Below is a small trained network, with its code and all its weights. Each question gives an input and a target symbol and asks what happens when units are switched off, that is, made to give their printed mean instead of their output.

import numpy as np


def w(rows, s, z=0):
    codes = np.array(rows[::2]) - 128.0
    scale = np.full(codes.shape[1], s)
    scale[-1] = z or s
    return codes * scale


def norm(h):
    return h / np.sqrt((h * h).mean(-1, keepdims=True) + 1e-5)


def f(y):
    return y / 2 * (1 + np.tanh(0.7978845608 * (y + 0.044715 * y**3)))


def softmax(a):
    e = np.exp(a - a.max(-1, keepdims=True))
    return e / e.sum(-1, keepdims=True)


def log_softmax(a):
    a = a - a.max(-1, keepdims=True)
    return a - np.log(np.exp(a).sum(-1, keepdims=True))


def net(x, mask):
    ids = ['δεηλξπ'.index(c) for c in x.split()]
    T = len(ids)
    res = E[ids] + P[:T]
    r = norm(res)
    for j in range(3):
        rows = slice(3 * j, 3 * j + 3)
        q, k, v = (r @ M[0][rows].T for M in (Q, K, V))
        z = softmax(np.where(np.tri(T) > 0, q @ k.T / 3**0.5, -1e9)) @ v
        o = O[0][rows]
        res = res + np.where(mask[j], z, o[:, -1]) @ o[:, :-1]
    y = f(norm(res) @ A[0][:, :-1].T + A[0][:, -1])
    res = res + np.where(mask[3:19], y, B[0][:, -1]) @ B[0][:, :-1]
    return log_softmax(norm(res)[-1] @ U[:, :-1].T + U[:, -1])


Q, K, V, O, A, B = {}, {}, {}, {}, {}, {}
E = w([
[230,146,85,174],'δ',
[200,57,214,146],'ε',
[62,205,242,120],'η',
[55,102,254,91],'λ',
[167,35,166,141],'ξ',
[45,78,113,108],'π',
],0.015)
P = w([
[57,254,34,25],'0',
[178,57,89,57],'1',
[135,127,62,80],'2',
[119,118,83,87],'3',
[110,121,80,100],'4',
[106,119,81,114],'5',
[100,117,78,130],'6',
[96,117,78,148],'7',
[91,118,79,168],'8',
[85,117,79,190],'9',
[81,115,84,215],'10',
[54,118,87,249],'11',
[118,140,132,200],'12',
],0.0087)
Q[0] = w([
[220,171,60,166],'h0',
[148,160,132,122],'h0',
[47,201,95,100],'h0',
[117,143,106,171],'h1',
[192,96,104,132],'h1',
[126,79,146,155],'h1',
[3,150,173,34],'h2',
[153,159,133,118],'h2',
[154,146,79,141],'h2',
],0.032)
K[0] = w([
[209,97,68,138],'h0',
[125,83,109,143],'h0',
[104,63,177,252],'h0',
[106,81,82,115],'h1',
[197,117,96,78],'h1',
[145,114,183,154],'h1',
[106,105,142,231],'h2',
[129,95,109,119],'h2',
[164,110,150,82],'h2',
],0.029)
V[0] = w([
[77,15,84,30],'h0',
[213,82,26,147],'h0',
[202,124,216,83],'h0',
[226,144,106,74],'h1',
[135,167,214,126],'h1',
[35,166,172,157],'h1',
[68,50,5,115],'h2',
[102,21,208,131],'h2',
[37,165,118,57],'h2',
],0.015)
O[0] = w([
[219,58,239,124,152],'h0',
[253,112,60,112,7],'h0',
[74,30,110,120,168],'h0',
[92,181,171,193,124],'h1',
[105,164,52,137,175],'h1',
[103,81,87,77,134],'h1',
[135,157,191,63,97],'h2',
[225,148,213,184,169],'h2',
[226,102,88,81,193],'h2',
],0.014,0.016)
A[0] = w([
[58,170,254,119,106],'n0',
[100,118,115,101,57],'n1',
[202,129,194,167,177],'n2',
[203,169,5,131,253],'n3',
[107,42,140,111,120],'n4',
[150,62,91,49,90],'n5',
[161,154,116,249,61],'n6',
[131,95,45,90,100],'n7',
[45,193,94,128,139],'n8',
[135,93,174,71,93],'n9',
[116,150,141,168,171],'n10',
[215,213,182,139,188],'n11',
[235,98,86,127,192],'n12',
[154,110,107,112,91],'n13',
[97,238,200,53,142],'n14',
[154,183,138,83,85],'n15',
],0.015,0.0028)
B[0] = w([
[149,165,43,145,246],'n0',
[145,125,148,136,139],'n1',
[70,112,107,125,200],'n2',
[71,47,15,150,167],'n3',
[155,179,152,125,196],'n4',
[146,180,118,180,144],'n5',
[164,97,155,95,174],'n6',
[172,80,100,151,142],'n7',
[211,136,150,124,188],'n8',
[146,169,101,121,171],'n9',
[143,148,112,117,152],'n10',
[57,196,98,136,184],'n11',
[115,69,64,109,163],'n12',
[119,135,107,157,122],'n13',
[150,5,201,144,164],'n14',
[93,127,133,107,129],'n15',
],0.028,0.011)
U = w([
[133,63,42,124,143],'δ',
[123,33,166,208,218],'ε',
[234,156,106,171,113],'η',
[67,165,102,249,4],'λ',
[174,61,158,63,195],'ξ',
[26,93,135,69,90],'π',
],0.012,0.0027)

Each question gives the input, a string of symbols that net reads in full, and the target symbol t.
The units are the heads (3 rows each of Q, K, V and O) and the neurons (one row each of A and B). Each row of codes is followed by its name. A weight is (code - 128) times the scale printed after its matrix; where a second scale follows, it is the last column's (O, A, B and U).
mask holds one flag per unit, heads first, then neurons. A switched-off unit (its flag False) gives its mean, the last column of its rows in O or B, instead of its output. The means were averaged over made-up inputs and are rounded, as every weight is.
A unit's drop is (log p(t) with every unit on - log p(t) with that unit switched off) / (log p(t) with every unit on - log p(t) with every unit switched off).
The circuit of an input: a set's keep is (log p(t) with only the set's units on - log p(t) with every unit switched off) / (log p(t) with every unit on - log p(t) with every unit switched off). Starting from the 12 units with the biggest drops (on a tie, the unit counted first), units are removed one at a time, each time the one whose removal leaves the highest keep (on an exact tie, the one counted first), for as long as the keep stays at least 0.8.
circuit, biggest first: the units of the circuit, biggest drop first
k most important neurons: the k neurons with the biggest drops, biggest first
heads that matter: for each layer, one digit per head in row order, 1 if its drop is at least 0.15 and else 0, layers parted by /
input ξ η η ε η π ξ δ ξ ε λ λ η, target η: most important neuron => n0
input η λ δ ε ε λ ξ ξ ξ, target η: heads that matter => 110
input δ ε ε ε δ ξ λ δ ε η δ π, target π: heads that matter => 111
input λ δ π ξ λ, target ε: circuit, biggest first => h2, n14
input δ π ε ε λ ε η η, target δ: 3 most important neurons => n8, n7, n11
input λ η λ ε ε λ π ε ε π λ ξ π, target ε: circuit, biggest first => h2, n14
input λ λ λ λ π, target η: circuit, biggest first => n5, h2
input ε η λ π ε, target ε: circuit, biggest first => h0, n0, h1
input ε ε η π π, target ξ: heads that matter => 111
input δ δ δ η η δ η, target π: heads that matter => 111
input ξ η δ λ ξ η η ε ξ λ, target ε: circuit, biggest first => n14, h0, n11, n8
input π ε ξ η ε λ η ξ π η, target ξ: heads that matter => 110
input ξ η ε η λ ξ, target ξ: 2 most important neurons => n0, n3
input λ λ ε λ, target λ: circuit, biggest first => n0, h2, h0
input ε δ δ ε λ π π λ, target ξ: circuit, biggest first => h2
input λ λ π ξ ξ η ξ ε λ π ε π η, target ξ: circuit, biggest first => h1, h2
input λ ξ ε η λ η λ ε λ ε ε η ξ, target λ: circuit, biggest first => h0, h1, n0
input λ π ξ ξ δ π η ξ π, target ε: heads that matter => 101
input ε λ ε π δ δ λ, target π: heads that matter => 011
input ξ δ ε ε ξ, target ξ: heads that matter => 101
